What each symbol does to the units:
Pid: $>Pom, !>Zul, @>Ved, ^>Nev, *>Sog, ~>Mem
Ril: $>Lib, !>Suz, @>Sak, ^>Sof, *>Kip, ~>Vot
Pog: $>none, !>Rem, @>Veg, ^>Zis, *>Zim, ~>Dur
Rem: $>none, !>Lun, @>Pog, ^>Pag, *>Gos, ~>Pur
Bel: $>Mib, !>Gir, @>Tes, ^>Bep, *>Vof, ~>Kur
Dev: $>Doz, !>Faz, @>Zam, ^>none, *>Pev, ~>Tud
Foz: $>Gos, !>Lar, @>Lig, ^>Fot, *>Kem, ~>Mip
Saz: $>Tes, !>Bep, @>Fol, ^>none, *>Faz, ~>Ler
Mov: $>Zur, !>Gel, @>Pom, ^>Zul, *>Pag, ~>Rim
Zuz: $>Miz, !>Led, @>Kad, ^>Fam, *>Div, ~>Vof
Lig: $>Zim, !>Foz, @>Reg, ^>Kuv, *>Nur, ~>Suk
Gok: $>Lun, !>Luz, @>Pag, ^>Zat, *>Lar, ~>Nep
Tif: $>Kad, !>Fam, @>Tud, ^>none, *>Big, ~>Faz
Zos: $>none, !>Mun, @>Bof, ^>Vot, *>Veg, ~>Lib
Dip: $>none, !>Dap, @>Ruz, ^>Vop, *>Koz, ~>Seg
Pev: $>Mem, !>Vus, @>Bav, ^>none, *>Mur, ~>Nev
Zul: $>Mov, !>Div, @>Pid, ^>Big, *>Gog, ~>Rup
Kat: $>Kip, !>Ket, @>Bop, ^>Ber, *>Gir, ~>Viz
Nur: $>Fef, !>Kem, @>Saf, ^>Kuf, *>Pom, ~>Gat
Zis: $>Pog, !>Pag, @>Luz, ^>Sog, *>Lig, ~>Zod
Pom: $>Mun, !>Mov, @>Vot, ^>Pid, *>Zis, ~>Suz
Fef: $>none, !>Gez, @>Tol, ^>Nur, *>Mun, ~>Nik
Vop: $>Dip, !>Vel, @>Lek, ^>Vof, *>Sak, ~>Miz
Riz: $>Pur, !>Nep, @>Zod, ^>Tal, *>Mip, ~>Pag
Bof: $>none, !>Zos, @>Zur, ^>Gel, *>Lun, ~>Koz
Kuv: $>Lig, !>Fot, @>Sav, ^>Vul, *>Kuf, ~>Rik
Fol: $>Rik, !>Saz, @>Nam, ^>none, *>Dev, ~>Vul
Vus: $>Rup, !>Muk, @>Pev, ^>none, *>Seb, ~>Big
Kad: $>Kem, !>Zuz, @>Kuf, ^>Tif, *>Zul, ~>Zab
Sel: $>none, !>Dur, @>Kam, ^>Kip, *>Luv, ~>Veg
Gog: $>Pag, !>Zat, @>Sog, ^>Pem, *>Fot, ~>Tal
Viz: $>Luz, !>Sog, @>Zat, ^>Tig, *>Sav, ~>Kat
Ler: $>Fot, !>Lub, @>Vul, ^>none, *>Tif, ~>Saz
Mip: $>Vud, !>Mib, @>Suk, ^>Tes, *>Lek, ~>Foz
Gel: $>Bof, !>Vot, @>Mov, ^>Div, *>Gok, ~>Sak
Miz: $>Seg, !>Saf, @>Kem, ^>Zuz, *>Gel, ~>Vop
Doz: $>Gat, !>Zab, @>Lem, ^>Dev, *>Mem, ~>Kuf
Vud: $>none, !>Suv, @>Ves, ^>Mip, *>Ruz, ~>Gos
Lem: $>Vel, !>Doz, @>Vof, ^>Zam, *>Sof, ~>Led
Rik: $>Suk, !>Tes, @>Gir, ^>Fol, *>Doz, ~>Kuv
Ved: $>Vot, !>Pid, @>Div, ^>Ful, *>Viz, ~>Sof
Vod: $>Div, !>Ful, @>Big, ^>none, *>Ren, ~>Muk
Kuf: $>Nur, !>Kad, @>Led, ^>Tud, *>Pid, ~>Doz
Gos: $>none, !>Kod, @>Zim, ^>Foz, *>Gez, ~>Vud
Luv: $>none, !>Ves, @>Suv, ^>Vig, *>Dap, ~>Nak
Gat: $>Nik, !>Lek, @>Vel, ^>Doz, *>Suz, ~>Nur
Zat: $>Gok, !>Viz, @>Gog, ^>Ren, *>Kur, ~>Bop
Dur: $>none, !>Pur, @>Sel, ^>Zod, *>Ves, ~>Pog
Faz: $>Zab, !>Zer, @>Dev, ^>none, *>Vus, ~>Tif
Fad: $>Led, !>Tud, @>Fam, ^>none, *>Ful, ~>Zam
Lar: $>Kod, !>Reg, @>Foz, ^>Kur, *>Miz, ~>Mib
Ves: $>none, !>Vud, @>Luv, ^>Suk, *>Nik, ~>Zim
Lek: $>Ruz, !>Vop, @>Gat, ^>Zab, *>Rim, ~>Kem
Dek: $>Sav, !>Vul, @>Lub, ^>none, *>Fad, ~>Nam
Mur: $>Ket, !>Seb, @>Ber, ^>none, *>Fol, ~>Fus
Suv: $>none, !>Luv, @>Vud, ^>Mib, *>Dip, ~>Kod
Sak: $>Koz, !>Ril, @>Rim, ^>Sas, *>Nep, ~>Gel
Ket: $>Zod, !>Tal, @>Kat, ^>Mur, *>Rik, ~>Sog
Div: $>Gel, !>Ved, @>Zul, ^>Vod, *>Zat, ~>Sas
Gez: $>none, !>Seg, @>Fef, ^>Kem, *>Zur, ~>Ruz
Zer: $>Vof, !>Zam, @>Faz, ^>none, *>Muk, ~>Fam
Kod: $>none, !>Nak, @>Gos, ^>Lar, *>Seg, ~>Suv
Rup: $>Rim, !>Sas, @>Mem, ^>Vus, *>Tal, ~>Zul
Nak: $>none, !>Zim, @>Kod, ^>Reg, *>Tol, ~>Luv
Ruz: $>none, !>Dip, @>Nik, ^>Lek, *>Gof, ~>Gez
Ful: $>Ved, !>Nev, @>Vod, ^>none, *>Tig, ~>Bav
Tes: $>Mip, !>Bel, @>Rik, ^>Saz, *>Zab, ~>Fot
Lun: $>none, !>Veg, @>Rem, ^>Gok, *>Kod, ~>Kam
Sav: $>Reg, !>Kuv, @>Kur, ^>Dek, *>Led, ~>Gir
Mib: $>Suv, !>Vig, @>Mip, ^>Bel, *>Vop, ~>Lar
Kam: $>none, !>Sel, @>Pur, ^>Nep, *>Suv, ~>Lun
Ber: $>Kat, !>Mur, @>Gaf, ^>none, *>Nam, ~>Tig
Gof: $>none, !>Koz, @>Dal, ^>Rim, *>Pur, ~>Zur
Lub: $>Kur, !>Dek, @>Ler, ^>none, *>Fam, ~>Bep
Kur: $>Lar, !>Sav, @>Fot, ^>Lub, *>Zuz, ~>Bel
Gaf: $>Bop, !>Ber, @>Seb, ^>none, *>Bep, ~>Ren
Sas: $>Sak, !>Sof, @>Rup, ^>Muk, *>Bop, ~>Div
Suz: $>Dal, !>Rim, @>Ril, ^>Mem, *>Zod, ~>Pom
Kip: $>Sel, !>Zod, @>Nep, ^>Kat, *>Vig, ~>Luz
Zam: $>Lem, !>Dev, @>Zer, ^>none, *>Bav, ~>Fad
Zur: $>none, !>Bof, @>Mun, ^>Mov, *>Rem, ~>Gof
Vot: $>Zos, !>Pom, @>Gel, ^>Ved, *>Luz, ~>Ril
Tud: $>Kuf, !>Tif, @>Fad, ^>none, *>Nev, ~>Dev
Fus: $>Sog, !>Pem, @>Tig, ^>none, *>Vul, ~>Mur
Nev: $>Pid, !>Big, @>Ful, ^>none, *>Fus, ~>Pev
Big: $>Zul, !>Vod, @>Nev, ^>none, *>Pem, ~>Vus
Tal: $>Riz, !>Bop, @>Ket, ^>Seb, *>Tes, ~>Gog
Sog: $>Zis, !>Gog, @>Viz, ^>Fus, *>Kuv, ~>Ket
Kem: $>Gez, !>Miz, @>Nur, ^>Kad, *>Mov, ~>Lek
Nik: $>none, !>Ruz, @>Dap, ^>Gat, *>Dal, ~>Fef
Suk: $>Ves, !>Mip, @>Vig, ^>Rik, *>Gat, ~>Lig
Vel: $>Dap, !>Gat, @>Vop, ^>Lem, *>Ril, ~>Saf
Fot: $>Foz, !>Kur, @>Kuv, ^>Ler, *>Kad, ~>Tes
Gir: $>Vig, !>Rik, @>Bel, ^>Nam, *>Lem, ~>Sav
Vof: $>Vop, !>Lem, @>Zab, ^>Zer, *>Sas, ~>Zuz
Pur: $>none, !>Kam, @>Dur, ^>Riz, *>Vud, ~>Rem
Zod: $>Dur, !>Riz, @>Kip, ^>Ket, *>Suk, ~>Zis
Bav: $>Sof, !>Pev, @>Muk, ^>none, *>Ber, ~>Ful
Mun: $>none, !>Zur, @>Zos, ^>Pom, *>Pog, ~>Dal
Fam: $>Zuz, !>Fad, @>Tif, ^>none, *>Vod, ~>Zer
Vul: $>Kuv, !>Ler, @>Dek, ^>none, *>Tud, ~>Fol
Pem: $>Gog, !>Ren, @>Fus, ^>none, *>Ler, ~>Seb
Muk: $>Sas, !>Bav, @>Vus, ^>none, *>Gaf, ~>Vod
Luz: $>Veg, !>Zis, @>Gok, ^>Viz, *>Reg, ~>Kip
Nep: $>Kam, !>Kip, @>Riz, ^>Bop, *>Mib, ~>Gok
Tig: $>Viz, !>Fus, @>Ren, ^>none, *>Dek, ~>Ber
Bep: $>Bel, !>Nam, @>Saz, ^>none, *>Zer, ~>Lub
Seg: $>none, !>Tol, @>Gez, ^>Miz, *>Bof, ~>Dip
Saf: $>Tol, !>Nur, @>Miz, ^>Led, *>Vot, ~>Vel
Zim: $>none, !>Gos, @>Nak, ^>Lig, *>Fef, ~>Ves
Zab: $>Lek, !>Vof, @>Doz, ^>Faz, *>Rup, ~>Kad
Tol: $>none, !>Fef, @>Seg, ^>Saf, *>Zos, ~>Dap
Dap: $>none, !>Nik, @>Dip, ^>Vel, *>Lib, ~>Tol
Rim: $>Gof, !>Sak, @>Suz, ^>Rup, *>Riz, ~>Mov
Vig: $>Luv, !>Suk, @>Mib, ^>Gir, *>Vel, ~>Reg
Seb: $>Tal, !>Gaf, @>Mur, ^>none, *>Saz, ~>Pem
Led: $>Saf, !>Kuf, @>Zuz, ^>Fad, *>Ved, ~>Lem
Dal: $>none, !>Gof, @>Lib, ^>Suz, *>Dur, ~>Mun
Nam: $>Gir, !>Fol, @>Bep, ^>none, *>Zam, ~>Dek
Sof: $>Ril, !>Mem, @>Sas, ^>Bav, *>Kat, ~>Ved
Ren: $>Zat, !>Tig, @>Pem, ^>none, *>Lub, ~>Gaf
Mem: $>Suz, !>Rup, @>Sof, ^>Pev, *>Ket, ~>Pid
Reg: $>Nak, !>Lig, @>Lar, ^>Sav, *>Saf, ~>Vig
Bop: $>Nep, !>Kat, @>Tal, ^>Gaf, *>Bel, ~>Zat
Lib: $>none, !>Dal, @>Koz, ^>Ril, *>Sel, ~>Zos
Veg: $>none, !>Pog, @>Lun, ^>Luz, *>Nak, ~>Sel
Pag: $>Rem, !>Gok, @>Zis, ^>Gog, *>Foz, ~>Riz
Koz: $>none, !>Lib, @>Gof, ^>Sak, *>Kam, ~>Bof

The rows follow the links: the fewer symbols apart two units are, the more alike their rows tend to be.

Known rows, each with its unit:
-28 19 11 22 -31 -17 -25 -11 3 20 14 13 20 -9 47 -5 10 20 -25 -1 11 -15 7 22 0 -27 -33 -8 12 -9 26 8 10 -32 3 -10 -6 -18 17 12 -15 -10 18 9 -14 -9 1 -7 -31 -> Koz
8 -11 39 -20 10 -1 4 10 37 -24 5 -3 17 4 -41 3 30 -7 13 11 3 0 -25 -18 -2 28 15 18 15 9 -33 5 -15 -13 9 6 -24 -3 -15 -25 30 9 -3 -18 -8 -32 -13 7 37 -> Fol
54 -4 -7 -12 19 25 43 3 -9 -25 -16 -20 -14 8 8 -11 -25 -14 1 -27 -10 23 0 -15 -8 -27 23 -10 6 1 -9 2 31 10 6 -9 10 4 13 -3 -16 -1 -15 -8 1 4 19 20 -10 -> Viz
21 7 55 -9 5 -3 -27 -12 36 -9 2 -11 14 15 -24 2 30 -10 -2 12 -10 1 -6 -12 9 -4 -24 -2 3 -8 -12 30 42 -22 23 -14 1 17 1 -2 21 4 -2 -34 -13 -18 -6 -11 -6 -> Vig
9 -27 -34 -5 0 19 60 33 -15 3 -24 -5 -12 2 18 16 -42 2 11 -9 -19 -6 -3 3 -2 7 20 5 -3 7 -5 -17 -7 10 -24 6 5 -7 -14 -3 -2 12 -2 38 -8 30 -11 -3 1 -> Gog
40 17 10 -23 24 -8 -6 -17 2 -4 -8 -32 -36 16 -11 -12 -9 -13 9 11 -26 8 7 -16 -2 -8 -3 -20 -12 10 7 23 19 32 1 -22 30 38 -3 15 8 -15 -19 -7 10 1 7 -7 -37 -> Nak
-22 -12 -60 10 -7 7 23 6 -38 10 -1 15 -8 -14 12 9 -30 5 6 -13 8 0 9 15 -3 1 23 7 -6 -4 7 -27 -24 14 -20 17 4 -17 0 1 -22 3 2 29 11 35 7 12 16 -> Zul
3 1 -9 -17 17 -6 -6 4 -3 12 -13 -20 -29 19 13 -4 -18 2 6 15 -31 4 -1 -9 4 3 -25 -17 -14 16 11 24 11 28 -25 -18 43 24 4 24 8 -16 -4 8 -4 23 -12 -31 -44 -> Kod
19 15 54 -9 2 -20 -28 -12 41 -5 10 -16 0 13 -6 -3 24 -4 -5 19 -18 -5 -5 -11 4 -7 -29 -6 8 4 3 32 25 -12 20 -19 0 19 -3 3 23 -3 0 -19 -10 -28 -3 -16 -27 -> Luv
42 6 6 -18 25 5 -6 -10 -7 -9 -6 -22 -32 19 -26 -11 -16 -18 11 -1 -26 17 7 -20 2 -6 3 -10 -10 -3 -5 21 34 32 4 -18 41 37 2 15 9 -5 -22 -14 11 10 4 -6 -19 -> Reg
29 8 41 8 -24 -23 21 -1 33 -1 11 -16 -1 0 5 16 11 -6 -11 16 -12 -27 -6 12 -12 -14 4 10 9 -2 19 7 2 -35 21 -12 -39 1 -38 -8 27 25 -1 18 -7 -26 7 12 -15 -> Dur
10 13 -15 -18 35 15 -21 -15 -24 -13 0 -1 -11 -8 -27 -29 10 -11 7 -20 21 33 9 -18 -1 5 20 -9 2 5 -16 1 -12 34 -7 8 20 8 25 7 -21 -24 -9 -31 16 1 11 17 12 -> Fad
4 -11 20 -2 -17 31 19 29 23 1 -12 3 32 13 41 9 -1 -1 -17 -4 -2 2 -17 1 8 -7 -26 7 17 -2 -17 4 32 -44 6 -11 -9 -31 24 -6 -9 -2 20 -8 -29 1 -16 -16 -1 -> Bop
44 -7 -12 -2 -1 -8 49 -3 -4 -6 -2 -24 -34 2 -14 13 -33 -13 12 -4 -23 -5 5 3 -12 -10 34 5 -15 1 16 -11 5 9 4 -5 -2 22 -23 -5 12 28 -17 29 10 14 16 16 -6 -> Zis
25 6 -31 -8 18 18 18 -8 -26 -17 -6 1 -5 -17 13 -28 -9 -1 -2 -40 23 31 6 0 -14 -23 34 -11 8 4 -5 -9 -6 22 6 6 7 -6 30 1 -32 -17 -9 -10 12 -1 33 36 1 -> Ful
-47 12 15 16 -12 -2 -62 -10 5 16 14 19 26 0 5 -5 24 9 -14 7 8 2 6 4 18 1 -44 -7 -3 -8 -4 18 23 -14 6 6 10 -7 20 11 -8 -17 16 -18 -6 3 -24 -32 -2 -> Vop
-37 -9 -48 5 16 5 -13 2 -33 13 0 19 -14 -5 -25 3 -14 4 21 10 4 4 12 0 8 32 11 9 -19 2 -4 -15 -29 37 -28 17 23 8 -9 6 -4 -5 -6 11 14 34 -13 -9 23 -> Kad
-27 13 4 30 -28 1 -22 0 2 15 10 18 32 -6 43 0 12 12 -31 -8 15 -4 1 18 7 -31 -34 2 5 -13 18 5 24 -38 9 3 -8 -24 23 5 -21 -3 19 1 -12 4 2 -12 -16 -> Sak
28 -14 30 -6 -9 2 37 16 30 -17 -3 1 22 -2 1 13 12 -6 2 -7 10 -5 -20 2 -11 7 20 15 21 1 -18 -10 -12 -33 14 8 -43 -18 -10 -27 12 19 5 -8 -12 -33 3 23 23 -> Mur
-3 17 -12 4 6 -35 -24 -31 -20 6 16 -16 -45 -6 -35 -8 -2 -1 9 9 -12 -8 18 8 -7 7 15 -2 -25 -2 24 -7 -25 41 -4 3 5 34 -30 11 11 4 -14 13 26 12 16 7 -9 -> Fef
-20 -13 -52 4 1 12 33 15 -35 6 -8 17 -1 -17 17 -3 -25 9 8 -15 15 1 0 7 -9 13 29 4 6 8 -2 -29 -39 19 -25 12 -4 -20 4 -6 -17 1 3 25 8 22 8 16 16 -> Big
-2 15 19 29 -30 -33 -16 -29 13 5 29 4 5 -13 3 4 18 8 -12 4 13 -19 6 22 -9 -19 5 5 -3 -13 35 -6 -13 -30 23 0 -44 -7 -27 -11 6 15 3 11 6 -26 22 20 -2 -> Dal
32 12 -31 10 14 14 4 -14 -34 -11 -1 -2 -10 -14 0 -18 -18 -5 -3 -34 19 30 12 2 -10 -37 27 -12 -1 -11 10 -2 14 17 9 7 12 -4 24 4 -33 -5 -13 -6 20 17 30 27 -2 -> Ved
-2 8 -26 3 13 -16 -27 -27 -27 1 17 -8 -37 -9 -51 2 -6 -12 15 2 1 -1 17 -3 1 9 24 5 -28 -8 13 -5 -13 38 -4 12 7 32 -22 4 4 5 -20 8 35 22 14 10 14 -> Nur
-23 2 -32 -18 29 21 -16 7 -31 4 -8 14 0 -2 4 -22 -5 8 10 -8 17 25 6 -12 10 17 1 -11 5 13 -19 1 -16 36 -28 11 32 0 33 13 -24 -27 0 -16 5 21 -5 -7 7 -> Fam
-13 11 39 -12 -12 -11 -25 5 29 11 -3 -8 11 19 15 3 13 4 -11 26 -19 -10 0 -5 13 7 -47 -6 4 9 3 28 18 -14 -2 -17 10 4 5 8 19 -11 9 -3 -20 -13 -30 -35 -33 -> Suv
-35 4 1 30 -39 -30 -13 -7 4 24 12 14 14 -12 29 13 9 19 -20 14 10 -26 8 25 0 -3 -18 7 -1 -4 31 -9 -19 -27 4 4 -31 -22 -17 -1 8 9 19 31 2 -2 -2 -6 -11 -> Gof
-7 27 28 9 4 -11 -64 -33 15 0 21 3 13 0 -21 -16 33 -1 -16 4 10 8 4 -7 9 -15 -23 -2 8 -17 7 21 23 -11 29 5 -4 9 10 4 0 -12 0 -34 3 -18 8 -4 0 -> Vel
-38 -14 -10 27 -29 6 -1 6 -2 14 13 30 32 -13 16 20 9 9 -13 -2 23 -17 0 25 2 2 -6 17 10 -8 1 -21 -18 -41 3 23 -34 -38 -3 -16 -8 13 19 18 -11 -4 -6 2 28 -> Rup
11 12 -23 -8 28 6 -29 -25 -27 -13 2 3 -16 -3 -34 -22 4 -7 2 -18 8 27 16 -17 3 -3 18 -8 -4 -13 -8 5 9 37 4 14 24 18 25 9 -15 -23 -18 -31 24 20 21 15 6 -> Led
-16 -8 26 -20 11 23 -5 25 24 -7 -12 4 40 16 8 -6 22 6 -1 6 2 8 -20 -14 12 22 -27 2 20 14 -39 15 7 -14 -10 -4 8 -14 26 -3 9 -21 12 -34 -25 -16 -31 -26 6 -> Bep
6 -20 -26 -3 -4 6 53 27 -9 14 -17 -5 -19 3 21 23 -43 -4 12 7 -29 -17 7 11 -6 0 10 4 -16 0 14 -11 3 9 -19 -11 15 0 -26 5 6 20 3 44 5 31 -5 -10 -10 -> Pag
49 -14 -16 -10 6 6 58 7 -4 -21 -15 -12 -24 0 -12 12 -31 -16 14 -13 -4 4 -4 -3 -14 -2 43 7 -5 -2 0 -16 -2 12 3 -3 -6 9 -19 -11 6 24 -17 15 10 11 13 19 17 -> Sog
41 -1 37 -4 -5 15 13 10 30 -22 -6 -5 25 10 12 -1 10 -7 -16 -19 6 6 -13 -10 -5 -27 -4 2 22 -11 -11 9 43 -41 27 -12 -20 -10 13 -14 0 6 6 -20 -12 -33 7 15 2 -> Kat

Each walk starts at a row. The symbols on each line, taken left to right, move it on to the next unit.
Answer with the unit's row; about right is enough.
new walk
-39 6 -32 3 0 -27 -21 -14 -26 23 9 4 -33 -6 -7 8 -7 9 9 20 -12 -13 18 8 3 18 -3 -1 -21 4 23 1 -34 33 -26 2 20 20 -22 13 6 -2 -6 25 15 31 -6 -16 -11
^ *	-18 -4 -53 22 -14 -6 16 -3 -38 22 1 13 -19 -13 17 13 -34 13 2 -4 1 -10 16 22 -3 -3 5 3 -16 -9 28 -23 -17 13 -16 8 7 -8 -11 7 -14 6 1 41 12 32 10 3 -4
* * *	-43 0 -42 7 9 -10 -16 -6 -31 16 3 12 -25 -2 -16 8 -19 9 14 10 -10 -4 18 4 3 24 2 3 -27 3 11 -13 -23 38 -25 13 22 17 -15 9 -4 -1 -6 21 18 35 -7 -18 5
new walk
-1 6 13 32 -32 -24 -11 -25 11 -2 25 8 6 -18 -8 11 18 -2 -16 -3 16 -15 7 18 -7 -17 7 9 3 -23 20 -12 -2 -31 31 11 -47 -13 -21 -17 5 25 5 4 9 -19 22 25 16
! * $	-13 0 22 9 -35 -21 23 19 30 12 4 -5 14 4 33 23 2 9 -7 26 -15 -36 -9 21 -1 -2 -25 8 -1 3 17 -1 -5 -36 0 -17 -23 -10 -29 -1 23 20 13 35 -25 -8 -13 -17 -19
@ *	6 6 50 -2 -9 -34 -11 -12 39 -1 15 -15 -2 4 -30 8 22 -4 4 32 -17 -17 -6 -2 -2 13 -11 6 -4 5 4 12 -2 -10 21 -14 -20 25 -37 -12 36 17 -8 5 -2 -27 -4 -9 -10
new walk
3 -12 -15 3 -13 -13 46 17 -11 19 -12 -12 -33 4 30 20 -30 7 6 16 -29 -13 7 10 -8 -6 6 3 -11 7 27 -8 -13 7 -23 -18 10 6 -26 10 8 15 2 51 -5 23 1 -11 -31
@ @ ^ $	52 14 5 -7 9 -5 30 -8 -7 -3 -9 -31 -31 7 23 -10 -18 -8 -1 -7 -22 2 6 -1 -13 -34 13 -16 -4 2 25 7 26 12 9 -24 16 19 -7 12 -1 -5 -11 12 5 -2 19 11 -46
! @ ^	66 1 -2 -4 15 8 34 -5 -8 -8 -12 -27 -27 10 12 0 -34 -14 1 -20 -24 10 3 -6 -2 -32 20 -13 -5 -12 12 8 36 8 10 -13 17 17 7 4 -6 4 -14 6 4 7 23 14 -26
new walk
22 -10 -18 -3 3 17 39 22 -13 4 -27 -10 -10 13 40 5 -36 -6 1 -10 -21 6 0 2 -1 -23 -8 -12 -2 4 8 2 32 7 -14 -16 28 0 13 21 -15 -4 0 26 -9 29 -5 -10 -35
* @	-15 -22 -18 -12 4 -3 17 19 -3 11 -19 -9 -27 15 -21 19 -25 -1 20 22 -35 -13 4 -4 11 29 -2 4 -19 11 4 1 -6 32 -30 -7 29 21 -24 8 17 10 -3 23 7 36 -26 -25 2
@	28 -4 0 -13 19 -11 12 -7 0 -12 -4 -20 -38 13 -49 9 -20 -18 23 12 -28 -5 3 -19 -7 15 21 0 -21 1 7 0 1 28 -1 -5 13 39 -33 -4 24 12 -22 8 15 14 1 -6 5
new walk
-7 -4 -51 5 6 25 11 2 -38 11 -13 15 2 -6 34 -14 -24 9 -6 -30 15 20 9 6 -2 -17 5 -7 2 -12 4 -13 8 10 -18 4 29 -18 32 18 -37 -16 5 6 7 30 14 4 -5
@ ! ^	-6 -2 -45 -6 13 24 16 8 -36 5 -14 13 7 -6 37 -17 -13 8 -3 -32 20 17 2 5 -4 -14 17 -8 12 5 -5 -9 -11 18 -20 6 18 -22 37 11 -36 -21 1 2 -4 17 7 15 -3
$ ^ ~	-25 -1 -3 6 -5 22 -7 12 -2 4 -2 22 40 -15 39 -11 19 16 -17 -17 31 10 -3 7 1 -10 -13 1 21 -1 -13 -10 -5 -21 2 9 -14 -37 35 -9 -22 -16 20 -13 -19 -14 1 8 9
new walk
8 11 14 3 -3 11 -11 -2 3 -13 8 13 31 -12 16 -18 24 1 -18 -27 32 19 -4 3 -2 -25 12 0 26 -6 -8 -3 6 -24 21 7 -26 -25 28 -13 -17 -6 8 -28 -7 -33 17 29 15
$ ! ! *	-13 -25 15 8 -29 9 36 32 22 -3 -8 12 31 4 23 31 -2 -1 -2 4 -7 -17 -15 6 0 11 -7 21 6 -1 -12 -11 6 -42 1 1 -25 -26 -12 -14 9 19 17 22 -26 -9 -23 -10 18
* ! @ ^	-30 -25 26 -15 -8 5 5 30 26 -3 -11 12 29 8 -12 14 12 1 6 14 3 -8 -18 -4 8 40 -12 13 13 16 -40 -2 -24 -13 -13 7 -15 -6 -6 -15 21 -4 10 -13 -19 -12 -36 -18 30
new walk
29 -21 -7 -29 27 5 29 10 -2 -19 -11 -9 -23 7 -42 -6 -6 -8 30 2 -11 9 -11 -12 -8 31 34 4 0 19 -29 -6 -28 38 -13 8 5 16 -19 -13 16 1 -18 -10 9 -6 -1 12 23
@	41 -4 2 -34 39 18 16 10 -4 -26 -20 -19 -13 10 -26 -22 0 -12 14 -9 -8 32 -8 -25 0 4 21 -12 5 21 -28 10 5 36 -5 -1 32 16 22 2 0 -15 -16 -25 1 -1 2 9 0
~ * !	-20 -2 15 1 4 -5 -30 -10 13 -12 14 12 19 -15 -36 -6 39 0 3 5 28 2 -9 -3 -3 27 15 12 10 2 -20 -7 -35 -1 10 19 -34 -11 -2 -17 10 1 -3 -23 10 -36 4 14 46
